Known rows, with every way that one mark hangs from another
pesin[fope[detev[fisimo kavek[dinip]] geni] tedi]: [  1.5 -11.2  -0.3   8.0  -4.4 -11.1  23.0  -2.7   2.2  -4.0  -6.1  -5.9
 -17.1   3.6 -42.7 -10.6 -25.4   5.5 -18.8  -2.7  -4.5  -9.3  -2.5 -20.3
  -5.6 -12.2   0.8  -3.9   2.2 -11.2  18.0  -8.9  36.0  -7.5  10.7  -0.9
 -16.1  -7.1  -2.4   1.8 -14.7   1.2   4.6   4.8  -4.8  -1.3]
fisimo[fope geni pesin]: [ -0.3   3.8   5.2  11.3  -7.6  12.8 -24.5   6.0  -0.1  11.7  15.0  -8.5
  20.0  -8.9  19.4 -18.6  33.0  -5.7  18.5  -8.8 -20.4  31.2   0.9   7.8
  26.5  -4.2  18.4   4.8  -4.9  -9.4  -7.2   0.5 -34.9  12.9 -27.0  -5.3
  19.4   0.6  -2.1  -6.2  10.0  -4.2  17.7 -14.9   3.2   3.5]
kavek[dinip[tedi[pesin]] fope[detev]]: [ -1.6   3.4   1.5   1.3  -7.9   7.3 -13.9   3.8  -5.2   4.5 -14.6   1.3
   9.1   2.5  46.8  -7.5  35.5   2.2  -0.5   6.0  -4.3  -0.4  19.3  -0.1
 -12.9   1.2  -9.4  -0.6  -2.2  20.1  18.7  -4.8  13.7   2.9  19.0  -3.6
 -14.1  -4.0  -2.3   0.3   0.0  15.2  30.3  -0.7  12.7   6.0]
tedi[detev[kavek] pesin]: [  2.6   5.4   0.1  -3.9  -3.6  -1.3  28.6  16.2  -2.2  -7.1   8.3   1.1
  -3.1   3.5  -0.6 -17.9 -22.5   7.8   9.2  13.3  28.1  14.7  10.4   0.6
  -4.4  -9.8  -3.9  -2.1   6.0   5.9  -1.3  -9.3 -10.7  -5.4  20.5   1.5
  -4.6  11.2  17.3  -9.3  -0.1   4.4  15.9  -5.2   3.5  -3.3]
geni[fisimo[kavek[fope] pesin[tedi] ruzif]]: [  0.2  -5.3  -0.9 -12.9   1.9   0.4 -13.9  -5.2   3.3 -14.5  -5.4  15.1
  11.9  -5.8  30.1  17.8  27.5 -10.5 -19.1  -1.8  -4.8  -2.2 -14.3  17.3
  11.3  13.9   1.1  17.2  -5.0 -10.2   2.5  16.7  -5.5  10.9  26.2   1.2
   0.2   5.8 -10.5   9.6   7.3  -7.7 -17.2   8.9   6.9  -7.6]
ruzif[dinip[kavek] fisimo[pesin]]: [ -4.1  -7.7  -0.9   6.4   0.3  -4.8 -33.2   1.8   1.4   4.5  18.5 -17.8
  12.0  -8.9  -4.2 -11.8   2.7  -5.1   5.7  17.6   1.9  25.0  10.7  13.8
   6.3   2.7  11.5  18.2  -0.2 -13.7   1.7 -13.2 -22.6  13.7  -1.5   9.5
  14.7   1.9   4.4  -1.8   7.3  16.6  33.3 -14.6  -5.1  -1.2]
ruzif[dinip[detev] fisimo[geni[pesin[fope tedi]]]]: [  1.1  10.3  -2.4  -9.4 -10.3  -4.1 -41.7  -2.5  -2.2   1.4 -18.0 -18.6
   5.8 -16.7 -14.2   1.9 -13.2  -6.0  13.0   6.9  -3.9  12.4  -0.8  -2.5
  13.8 -17.2  11.2  28.5   6.8  -7.5  13.8 -14.7 -20.5  15.6 -20.5  -0.6
  -1.6   4.7  -5.2   1.2   0.3   6.0  35.1 -11.7  -9.6   6.7]
pesin[fope[detev[fisimo]] geni]: [ -1.3   0.2  -0.4  10.0  -2.3   4.3  19.7  -5.7  -0.6   8.3   3.8   4.9
 -12.6   6.1 -47.4 -19.5   2.1   7.1   0.3  -3.3 -28.8   0.4   0.5 -14.0
  -0.9  -1.6  -3.2 -18.7   2.6 -18.4   2.5  -4.2  13.8  -4.8 -21.6  -3.4
  -2.5 -10.1  -5.5   3.7  -3.3   4.9 -27.9  -9.9  -6.9  -5.9]
pesin[fope[detev[fisimo[ruzif]]] tedi]: [ -0.6  -4.7  -1.8   1.2 -12.8   2.4  36.5  -5.1  -1.5  -1.3 -18.5  -5.6
 -12.9   2.6 -45.1 -12.9  -0.3   3.5 -11.7  -1.7 -39.3  -5.6 -11.7 -11.5
   1.7  -0.1  -4.3   5.4  -5.5 -17.6   5.3   5.9  16.3  -4.1  -9.1  -7.4
 -11.2  -8.3 -16.3   8.3   0.3  -7.9 -24.2  -2.3  -5.8  -8.2]
tedi[detev[kavek] pesin[fope geni]]: [  2.9   4.0   0.3   0.9  -8.3  -1.0  22.6  14.2  -0.7   1.6   4.3   4.7
  -5.8   4.9 -21.8 -23.3 -32.3  13.2   0.9   8.4  23.3   2.0   4.7  -9.1
  -3.3  -9.8  -6.4 -19.3  13.4  -6.6   1.3 -12.5  -9.7  -6.1   7.8   7.7
 -15.0   8.2  17.9  -3.8  -8.9   2.5  -8.9   0.8   5.5  -5.9]
fope[detev[kavek[dinip[pesin]]]]: [ -1.4  -9.6   0.3  -3.5   1.2  -1.8   4.6   7.2   1.9  -4.8  12.0 -12.9
  -5.2   3.4   2.2  -3.8   8.9   3.8  23.7   7.2   8.8   6.9   2.0  -1.4
 -15.3   2.1   0.6  12.9  -4.8  10.5  -6.6   6.1  12.9  -3.1   8.3   3.1
  -0.6  -5.6  13.7  -9.8  -5.7   8.3  40.4  -5.5   0.5   3.5]
kavek[dinip[detev[fisimo[geni ruzif]] tedi] fope]: [ -3.4  -5.5  -5.0   1.7  -6.4   9.3 -19.3 -12.0  -7.2  -1.8 -20.6   6.6
   1.8  -8.0 -30.1  11.2  27.2 -17.9 -14.2   1.3  -2.8   6.6  -9.6   2.5
  -9.7   1.0   5.0  23.8   4.3  19.7  10.1  -1.6   1.8  -8.4  -5.6  -4.4
   3.4   0.6 -15.8   4.8   9.5   3.3  37.4  -2.0  -6.2  11.7]
fisimo[fope geni kavek[dinip[detev tedi]]]: [ -1.0   5.9   0.6  10.1  -4.0   3.2 -37.0  -0.8  -2.2  -3.6  -6.7  -2.6
   8.0  -2.4  12.6 -13.9   9.4 -14.9  19.2  -0.2  20.1   7.8   1.4   6.3
  -4.6  -2.4  13.1   4.9   1.4  15.2 -14.1  -0.2 -20.8  -2.2  -5.4  -2.6
   7.2   9.5  -8.4  -9.6  11.2  -7.2  54.6 -14.7  -7.5   7.8]
kavek[dinip[detev pesin tedi] fope[geni]]: [ -4.1  -1.0  -3.6   0.6   4.5  -2.1 -33.2  -4.7  -5.4  -1.1  -1.3  -3.3
   9.7  -7.9  43.3  19.9  14.6  -3.1  -4.9   0.9   8.0  -9.9   1.6   5.6
 -20.0   3.5  -1.1  14.1   7.4  36.5   0.1  -9.0  20.0  -0.7  -0.1   7.4
  -2.3  -6.5  13.7  -4.3  -1.0   8.2  44.5  14.0   1.7  23.6]
geni[fisimo pesin[fope[detev[kavek]]]]: [  3.2   0.4  -1.3 -12.8   2.9  -6.4  12.1   4.7  -0.7   1.2  -2.5  -5.1
  -6.8   9.7  -1.1 -20.0   1.7   6.3  23.8   7.4  22.2  -3.1   3.6  -1.7
  -0.7   0.2  -5.4  -7.0  -5.7  -5.8  -8.6   5.7   2.0  -4.8   7.7  -0.4
  -0.1  -3.3   2.4  -5.9  -4.4   1.6 -15.9   0.5  -1.1  -5.7]
pesin[fope[detev] geni[fisimo] tedi]: [  1.5   2.7   2.6   1.9   6.1  -6.2  18.1  -9.6   2.2   3.7  -4.4  11.3
  -8.0   1.9  -1.0   1.2   7.4   2.6   3.2  -7.9 -12.6 -22.5  -4.0  -5.5
   0.0   2.4  -6.0 -18.8  -2.0   2.7  -3.0   9.9   7.8   8.2  -9.8  -3.7
 -15.2  -4.1  -2.3   8.3  -9.8 -11.8 -30.4   1.1  -1.7  -7.0]
pesin[geni tedi[detev[fisimo[ruzif] kavek]]]: [  0.1  -8.2  -2.4  -1.1   1.6  -3.9  45.0  -3.6   3.1 -12.5  -7.9  12.2
 -17.1  -2.2 -73.2  18.0 -42.3  -1.5 -18.8   0.8  22.4 -11.3  -4.1 -13.1
  -9.4  -3.3  -1.2   6.2  10.3   4.3   6.1   2.5   8.3  -7.2   2.2   2.8
  -7.1  14.1   1.5   7.4  -3.1  -7.7 -10.2   4.7  -2.6  -7.7]
pesin[geni tedi[detev]]: [  0.5   6.1   1.8   2.2   6.5  -2.5  21.6  -9.5  -1.1  -7.1  -0.7  16.9
  -3.7  -5.8  -1.2  18.9 -11.8   2.5  -9.8  -5.9   7.5  -8.1   4.8  -1.2
  -2.0  -2.9  -0.6 -10.9   8.5  10.4  -0.8   1.7  -6.6  13.2  -2.2  -4.8
 -10.1   6.7   9.1   2.8  -1.0  -5.4   1.6  -6.7  -0.1  -4.9]
pesin[geni[fisimo] tedi]: [  0.4  -2.0   3.2   4.7  16.7  -5.9  10.9 -12.3   1.6  -3.7   4.2  16.3
  -2.5  -5.9  23.0  32.5   4.6  -2.2  -5.2  -7.8   5.1 -12.8  -2.6   0.3
   1.7   5.1  -0.2 -16.9  -0.2  16.7  -5.2  10.9   0.6  13.1   0.0  -4.8
  -3.8   2.5   3.6   9.4  -1.2  -4.7  -5.5  -0.4   3.0  -8.3]
ruzif[geni[pesin[fope]]]: [  1.0  10.8   3.7  -1.8 -11.1   1.7 -20.1  -4.3  -6.6   4.7   3.1   3.2
   8.3   2.3  23.2  -7.7   2.5   9.3   1.6  -0.1 -10.9  21.3  -5.5  -0.6
  19.4   3.3   4.1 -25.6   0.7 -20.2  -4.5  -2.9 -16.3  16.9  -7.7 -11.2
  -3.1 -12.4   3.4  -2.4   0.1   8.0   3.4  -6.4   5.3  -3.2]
fope[detev[fisimo kavek[dinip[tedi]]] geni]: [ -2.0  -7.9  -0.3  14.4   6.2  -5.5  22.5  -1.9   0.6  -5.4   0.4  -5.8
 -10.6   4.3 -37.0  -2.1 -16.0  -1.0  -5.2   3.2  18.6 -15.8  13.3 -15.8
 -22.6  -2.3  -1.6  -1.0   0.2  16.4   9.0  -9.6  33.5 -10.6  14.5   2.7
   0.5   1.4  -1.4  -5.8  -4.3   3.9  29.0   5.8  -2.3   6.5]
geni[fisimo[ruzif[dinip]] pesin[fope tedi]]: [ -0.8 -11.1  -0.9 -11.8  -5.1   2.0 -15.8 -11.6  -4.7  -1.4 -16.0 -13.6
   0.1  -9.5  -0.8  13.1   1.7   1.9  -2.3   3.1  -1.5  -4.1 -12.1   1.2
   3.2   3.0  -2.5   9.5 -10.5 -20.8   2.2   8.7 -16.1  10.2   2.6  -2.7
  -2.8   1.9  -9.7   9.7   0.2   5.1 -13.6   5.8   4.2  -6.1]
detev[fisimo[geni ruzif[pesin[fope]]] kavek]: [  0.9 -16.5   1.5   4.9 -14.4   7.5  11.3   6.8   0.4   2.9  -3.4 -16.2
 -15.6   0.3 -70.2 -26.9 -14.2  -0.5  -7.6   0.9 -12.5  20.6 -18.9 -10.5
  14.9  -5.0   0.1  15.6  -3.4 -29.3   6.2  -3.2 -12.2 -10.9   7.0  -4.7
   1.7  -4.1 -11.5  -2.5   2.1   1.1  -0.2  -8.8  -5.0  -3.5]
tedi[pesin[geni[fisimo]]]: [  0.7   4.3   2.9   2.6  10.1   6.5   5.6   4.4  -0.5   4.8  11.9  10.4
   4.3   0.3  22.2  15.6   7.8   5.0   7.2  -0.9   2.1   0.5   2.0   0.6
  -1.7   0.9  -6.4 -19.0  -0.5  11.5  -3.3   1.1  -8.0  -0.7   2.1   1.4
   1.4   4.4   9.4   3.0  -1.8   5.5  -9.4   0.5   7.0  -5.3]
geni[fisimo[fope[detev] kavek[dinip[pesin]]]]: [ -2.9  -3.2   2.2   2.5   8.4   2.7 -22.2   1.9   2.1   2.0  14.8   1.8
  -1.1   1.2  24.7 -18.4  25.2  -2.0  36.1  -0.1   6.1   7.6  -5.4  12.9
 -10.0   1.4   1.5   9.5 -13.9   1.5 -14.9  10.1  -0.4  -9.8  -4.1  -0.8
  10.8   1.2  -1.8  -7.2  -4.3   2.5   1.1  -2.7  -6.8   5.4]
fope[geni[fisimo pesin]]: [  1.9   3.9   0.0  -5.6  14.5   6.2  -0.4  -3.8  -4.5  -1.7   5.4   1.7
   7.7  -0.5  33.2  26.3   7.0   5.0   2.5  -6.3   8.8   0.1  -0.2   5.3
   1.8   0.3  -4.1 -11.3  -6.0   5.2  -6.4  -1.3  -4.2   0.5   7.0  -3.7
  15.2  -1.0   5.5  -6.1   2.8   4.2  -9.0   9.3  -0.5   2.0]
geni[fisimo[pesin ruzif[fope]]]: [ -2.2  -0.3   1.2  -8.5   0.1  10.2  -0.3  -8.5  -2.4  -3.1  27.0   2.4
  15.9  -0.5   3.3   0.8  27.4 -10.0  -0.3   5.8  -8.0  -2.8  -7.0  17.2
   8.9  12.7   2.3   6.4  -7.9 -13.3  -7.1  17.4 -22.5  15.0  -4.6  -3.6
  10.1  -3.2  -2.9   5.3   4.9  -0.9 -13.5  -0.1   3.7   1.7]
dinip[detev[fisimo[fope]] pesin[tedi]]: [ -4.0   2.2  -1.7   6.1   1.6 -12.0 -10.1   2.6   1.1   8.9   5.4 -12.5
  -7.0 -11.3   4.0  -3.5 -15.9  -2.1  15.8  -0.4  -8.4   8.6  -0.5  -3.4
   1.4 -10.2  13.0  23.9   3.5  19.3  -6.5  -0.3  14.2  -7.6 -43.3   1.0
   4.4  -3.0   5.3   3.3   0.6   2.9  13.9  -7.6  -4.5  10.7]
tedi[detev pesin[geni[fisimo]]]: [  0.6  11.7   1.8   0.4  12.0   4.8  17.2   2.6  -2.9   3.2  12.0  21.5
  -0.2  -2.0   1.1   5.0  -2.0   5.1   8.4   1.6  18.5  -2.1   3.8   6.0
  -8.6  -5.7  -8.2 -12.6   4.0  13.7  -3.3  -2.6 -16.4  -4.1   0.6   2.2
  -1.2  12.6  13.8  -0.7  -5.9   1.6 -20.5   0.1   1.1  -0.8]
pesin[geni[fisimo[ruzif]] tedi]: [  0.2  -7.5   1.1  -3.0   9.4   4.8  21.4 -11.5   0.8  -8.3  -6.1  12.7
   0.4  -3.2  -2.3  38.2   8.1  -3.7  -8.9  -7.7  -1.9 -17.2 -13.4  -0.1
  -1.7  11.1  -5.0  -7.1  -3.7  12.9  -8.2  17.9  -3.3   7.6   0.5  -2.9
  -3.6   5.3  -2.3  11.6   1.4 -12.4 -14.9   8.5   1.1  -9.7]
geni[fisimo[fope[detev] kavek] pesin[tedi]]: [  2.7  10.3   2.2 -10.7   4.5  -2.6 -12.4   2.9   4.2  -1.0 -12.8   0.7
   0.2   5.0  37.5   0.0   0.9  -1.0  23.1  -6.0  12.0  -5.3   8.6   3.7
   5.1  -2.4  -0.5   1.3 -10.9  -0.7  -4.4  12.1  -2.9  -0.5   0.4  -6.9
   4.2   6.7 -12.3  -2.2   1.2  -7.0 -18.7  -1.7  -0.2  -4.4]

Rows
[ -2.1   3.9  -3.0  -1.6  -0.7  -1.5  -9.5   1.4  -1.7   6.0  10.2  -7.2
  -0.7  -1.7  -2.5  -1.5  -3.2   6.3  14.8   1.1 -11.3  -2.8  -9.6  -2.1
  -6.0   3.0   1.3  -2.4   9.8   5.5 -20.1   0.8  -0.3  -1.3 -30.4   9.7
  -3.7  -9.6  18.5  -2.3  -2.5   1.0   6.3  -4.4  -3.8   5.8]  dinip[detev pesin[fope geni]]
[  2.8   8.1  -2.0 -20.5   5.9   4.7 -19.8  -1.8   0.2  -6.9  -8.6  15.9
   1.8   9.5  40.4   4.6  26.3  -1.5  10.8   0.4   8.1   5.9   5.9  13.2
   0.5   5.6  -9.8  -0.9  -6.5  -7.5   3.0   5.3   1.4  -2.3  23.4  -7.7
   7.8  -0.7 -10.3  -3.7   4.8   7.2 -21.6   0.9  -1.0  -2.8]  geni[fisimo[kavek[fope[detev]]] pesin]
[  1.1  -4.0  -0.8  -3.9   9.5  -0.4 -12.9  -8.9  -1.5 -13.0   7.6  25.5
   0.5   2.1  47.9  -0.5  26.4  -5.3  -4.2   3.0   7.8  16.2  -6.0  18.9
   6.6   8.7  -4.5 -12.1  -3.0  -6.6  -4.2   1.2  -3.6   3.3  30.3 -10.1
   7.7   0.5  -6.4   1.5   9.5   6.5 -11.7  -0.5  -3.1  -7.4]  geni[fisimo[kavek[fope]]]
[ -1.4  -1.0   0.1   2.2   4.4  -1.6  15.6   6.3   8.1   3.0  18.2  -2.2
  -4.1   4.5 -59.7  -6.2  -6.7  -0.4   8.9   1.2  -0.3  -1.1  13.5 -13.5
  -2.2   0.9   7.1   6.5   5.2  -6.9   3.3   3.1  13.6  -1.9 -13.7  10.7
   6.9   1.5   6.1  -0.5  -3.3   3.6  -2.9  -9.3   2.5  -3.1]  fope[detev[fisimo[pesin[geni]] kavek]]
[  0.8  -6.2  -2.4   0.3   2.2 -16.8  20.4  -6.2   0.1 -10.0  -4.0  20.5
 -17.2  -6.4 -11.7  -4.2 -23.2  -2.7 -23.1   6.2  24.5  11.1   6.4  -1.3
   2.6 -10.7   2.1   6.7  11.6   5.6  20.4 -10.8  17.9  -0.3  16.5  -7.7
  -8.4   5.5   1.0   6.4  -1.8   8.3  -0.2  -1.1  -0.1  -2.4]  pesin[tedi[detev[fisimo kavek[fope]]]]
[  4.6   8.1  -1.4 -21.6   2.4   9.3  12.8   2.3   4.2 -15.9 -23.8  -1.3
   1.4   9.4   2.2  38.7 -12.5   0.2  -3.5 -11.1  -2.8 -26.0  -8.5  -0.4
  -7.4   5.1 -13.0   7.5 -11.1  -3.8  -0.9  12.3   5.3  -7.3  23.1  -0.2
   2.2   8.0 -12.6  -4.0  -0.5 -20.0 -27.1  20.2  -3.0  -2.2]  fope[detev geni[fisimo[kavek ruzif] pesin[tedi]]]
[  2.9   2.7  -0.2   2.0 -19.0   6.8  19.4   1.3   4.8  -6.8 -26.6  -2.3
 -14.5   3.0 -51.3  -5.0 -13.6  -4.7 -14.4  -8.8 -42.3  -0.9 -22.9  -8.6
   7.3  -2.9  -0.9   6.9  -5.3 -30.8   9.9   3.1  -2.0 -10.1   5.2  -7.9
  -4.4   0.4 -30.1   1.3   2.1 -19.8 -17.6  -4.1  -7.9  -8.4]  pesin[fope[detev[fisimo[geni kavek ruzif]]] tedi]
[  1.0  -0.7  -0.9   5.1   7.1  -7.0  -3.5  -2.7   1.1   6.6 -10.8   6.6
  -2.4  10.4  41.4   8.5   4.4  -5.4 -10.2  -1.4  10.5 -18.9  10.0  10.8
 -15.5  10.6 -13.9 -17.2  -3.2  29.6   1.0  -9.7  11.8  -9.1  19.3   0.1
   1.7  -4.1  -6.4  -3.5  -1.0  -9.9  -9.4  20.5  -2.0   9.9]  dinip[kavek[fope[detev geni[fisimo]]] tedi]
[ -0.4  -7.4   2.4  13.7  -0.2  -9.9   2.5   7.9   7.0   3.5  12.8 -12.4
   2.8  -7.3 -13.6  -6.7 -28.0  -0.4  -9.4  -6.0   4.4   5.6   7.9 -12.6
  15.9 -11.3  16.3   8.6   3.6  -3.9   9.6  -8.4  14.7   1.1 -14.0   5.8
   7.2   4.6   3.6   2.3  -2.8  -2.3   1.7   6.4   6.0   2.9]  detev[fisimo[fope[geni] pesin[tedi]] kavek]
[  0.4   2.9   0.2 -12.5 -15.5  19.2  20.0  -4.8  -2.9  -8.5   7.7  -3.8
   4.1  15.0 -12.3  -7.8  13.5  -3.1   6.0   4.7 -27.5  -1.6   1.2   3.4
  -0.7   8.6  -9.5  -3.4  -7.2 -13.7  -2.2  10.1  -7.9   8.2  -3.6 -14.6
  -0.6  -9.4  -9.6   0.1   5.8  -4.7  -5.7  -3.8  -4.6   1.2]  fisimo[ruzif[fope[detev]]]
[ -0.3   6.7   2.9   4.1  -5.5  14.1  -4.7   7.6   1.0   8.8  17.0 -12.5
  18.3   4.4   3.9 -24.9  22.7   3.8  20.7  -9.3 -26.0   8.7  11.4  -0.5
  10.6  -3.7   5.6   3.0  -6.2  -8.5  -7.0  -2.7  -4.4   5.9 -26.4   0.6
  12.3  -2.5   4.1  -8.6   1.7  -9.0 -10.4   1.0  -2.8   9.1]  fisimo[fope[detev geni] pesin]
[  1.5   0.8   0.2   9.1  -9.1  -0.9 -15.7  14.2  -0.5   9.6 -16.2  -7.7
   7.6   6.5  69.2  14.9 -16.6   4.3 -28.7   1.7   3.1  -2.7  14.1   2.9
  -6.9   3.6 -11.9 -21.5   5.1  21.9  13.6 -22.9   4.4  -9.3  28.3   4.9
  -4.9  -3.8   2.1  -3.8   3.0   4.3  17.0  18.4  14.2   7.1]  dinip[kavek[fope[geni]] tedi[pesin]]
[ -0.7   0.7   3.2   6.7  -2.5  -4.4  -5.1  -3.8   1.9   5.2   3.5  -2.5
   9.6  -8.5  10.7   4.7   7.8   5.0 -16.3  -7.5 -20.1  -9.0  -1.7  -5.8
  15.3   4.4   8.9 -10.4   5.9 -14.1   0.4   6.9  -4.9  22.6 -12.8   5.6
 -11.9  -6.0   6.8   8.0  -2.1  -1.8  -3.7  -6.9  12.2  -8.5]  fisimo[pesin[fope geni tedi]]
[  0.7   7.8   4.3   3.5  -5.9   4.8  -2.4   6.2   4.2   6.5   4.7 -13.5
  15.4  -0.6  15.9  -8.8   9.7   2.3   8.9 -13.8 -27.1  -3.3  11.6  -4.9
  13.0  -6.1   7.4   7.5  -4.9  -1.6   1.4   0.9   3.4  12.2 -24.0   0.2
   1.3  -0.9   1.7  -2.6  -2.3 -15.0  -6.6   3.8   2.4   7.6]  fisimo[fope[detev geni] pesin[tedi]]
[ -0.2   0.0  -2.8  -1.1   8.0 -24.1 -14.9   1.4   5.2  13.1  -3.8  -5.9
 -12.3  -2.0  16.4  21.0 -30.2  -1.0  -0.8  -0.4  10.8 -23.4 -14.2   5.6
 -11.5   5.2   1.2  -3.6   8.1  24.3 -18.3   6.5   0.5 -10.3 -19.6  15.4
 -11.9  -7.2  13.8   3.9 -11.9 -10.7  -3.4   4.7  -2.5   3.4]  dinip[detev kavek pesin[fope geni[fisimo] tedi]]
[ -0.4   0.5   1.5  -1.9   9.3   5.0 -15.5  -2.1  -5.5   8.2   6.1   0.2
   9.0  -1.8  43.2  -6.4  23.3   2.2  25.3  -1.2  16.7  16.4   6.3   9.0
  10.9  -1.5   3.7  -7.9  -9.6   4.0 -13.1   5.6 -15.4   1.8 -14.7  -8.8
  17.6   0.6  -0.2  -1.7   7.2   9.0  -9.8  -3.6   0.5  -1.5]  geni[fisimo[fope] pesin]
[ -0.3  -7.4  -1.6  -8.1   3.5  14.9  -6.8  -5.4  -2.7  -3.6   9.6  10.2
  19.8  -3.3  14.0  13.7  40.7  -4.5 -14.1  -5.8 -15.0   3.7 -13.1  14.6
   8.7  10.0  -3.3   9.6  -5.1  -4.6  -0.4   3.4  -4.9   5.2   7.5   2.3
  12.0  -0.7   0.3   3.7   4.2  -4.9 -26.5  21.6   1.1   5.5]  kavek[fope[geni[fisimo[pesin ruzif]]]]
[ -2.1   8.7  -4.0   9.3  -1.5 -14.0   0.2  14.1  -1.2  11.9  -9.9 -15.9
  -7.9   4.7   1.2  -1.8 -34.7  -2.3  -5.2  14.9  14.2  -3.8  14.9  -1.6
 -18.7  -1.2   0.4   1.7   7.8  29.4  -3.4 -11.5   5.2 -22.9  -2.7  10.9
  -0.7  -0.1   3.0  -3.6   6.5   6.6  32.6  -9.5   1.9   4.2]  dinip[detev[fisimo] kavek tedi[pesin]]
[ -2.2   0.1  -1.0   5.5   9.8  -6.4  19.0   1.2   3.3  -0.4  23.2  10.9
  -5.4  -5.4 -64.0  -7.6 -20.9  -0.6  -3.1   4.8  25.9   3.8   9.9  -4.7
  -2.4  -4.7  10.1   7.0  12.9  -5.9   1.7  -3.4  -2.0  -1.6  -8.7  11.5
   7.7  10.8  14.0  -1.4  -2.9   6.5  -4.1  -9.4   0.9  -2.0]  tedi[detev[fisimo[pesin[geni]] kavek]]
[  3.0   2.6  -0.4 -14.9   8.6  -7.4 -26.2  -6.5   0.9 -11.1 -15.8  17.1
   2.3  -2.9  71.0  30.0   9.0  -3.2 -13.5  -2.9  16.6   1.4   0.2  12.2
   9.5   4.2  -3.1  -2.7  -2.1  -1.1   9.7   6.3   1.6   8.1  31.6  -8.1
  -0.2   2.1  -9.2   5.0   5.1   8.0  -8.4   4.0   8.2  -7.8]  geni[fisimo[kavek[fope]] pesin[tedi]]
[ -3.2   5.0  -5.1  14.9  -1.1 -17.4 -10.1   4.1  -0.3  14.9   0.2 -19.9
  -0.3  -0.2 -25.2 -15.1 -29.5  -2.7 -19.7   5.3   1.5 -16.0   3.8  -1.1
  -8.8   2.0   8.9   1.6  10.4   5.1  -8.2 -14.1   6.3 -14.0 -16.5  19.6
   3.1  -7.3   4.1  -4.9   1.6  -4.1   8.5   1.3  -3.3  10.4]  dinip[detev[fisimo[pesin[fope[geni]]]] kavek tedi]
[ -1.9 -17.7  -0.3   5.4  -7.2  14.1  -5.2  -4.2  -3.9  -6.9  -0.1  -8.0
  -9.3   4.4 -55.5 -17.7  -7.3   6.0 -29.1  -3.4 -19.7   7.9 -21.7  -6.3
   0.1  -1.3  -6.9   8.0  -5.6 -46.1   8.0  -5.5   6.6 -14.3  25.2  -1.5
  -2.9  -7.7 -11.7  -2.3  -0.4  11.2 -12.4  -1.3 -10.5  -2.9]  detev[fisimo[kavek[dinip] ruzif[pesin[fope[geni]]]]]
[  3.8   2.9   1.4  -2.6 -13.3   3.6  19.6  19.3   4.0   5.1  -1.3  -8.5
  -4.4  14.8 -17.9 -22.4 -17.9  13.2  12.9   4.9  -2.7  -3.0   8.2 -17.9
  -3.2  -4.1  -9.5 -20.0   5.7  -8.0   2.8  -5.8   5.9  -6.5   3.3   6.9
 -16.0  -1.1   9.6  -2.9  -9.4  -0.4  -7.8   0.7   7.0  -7.0]  tedi[pesin[fope[detev[kavek]] geni]]
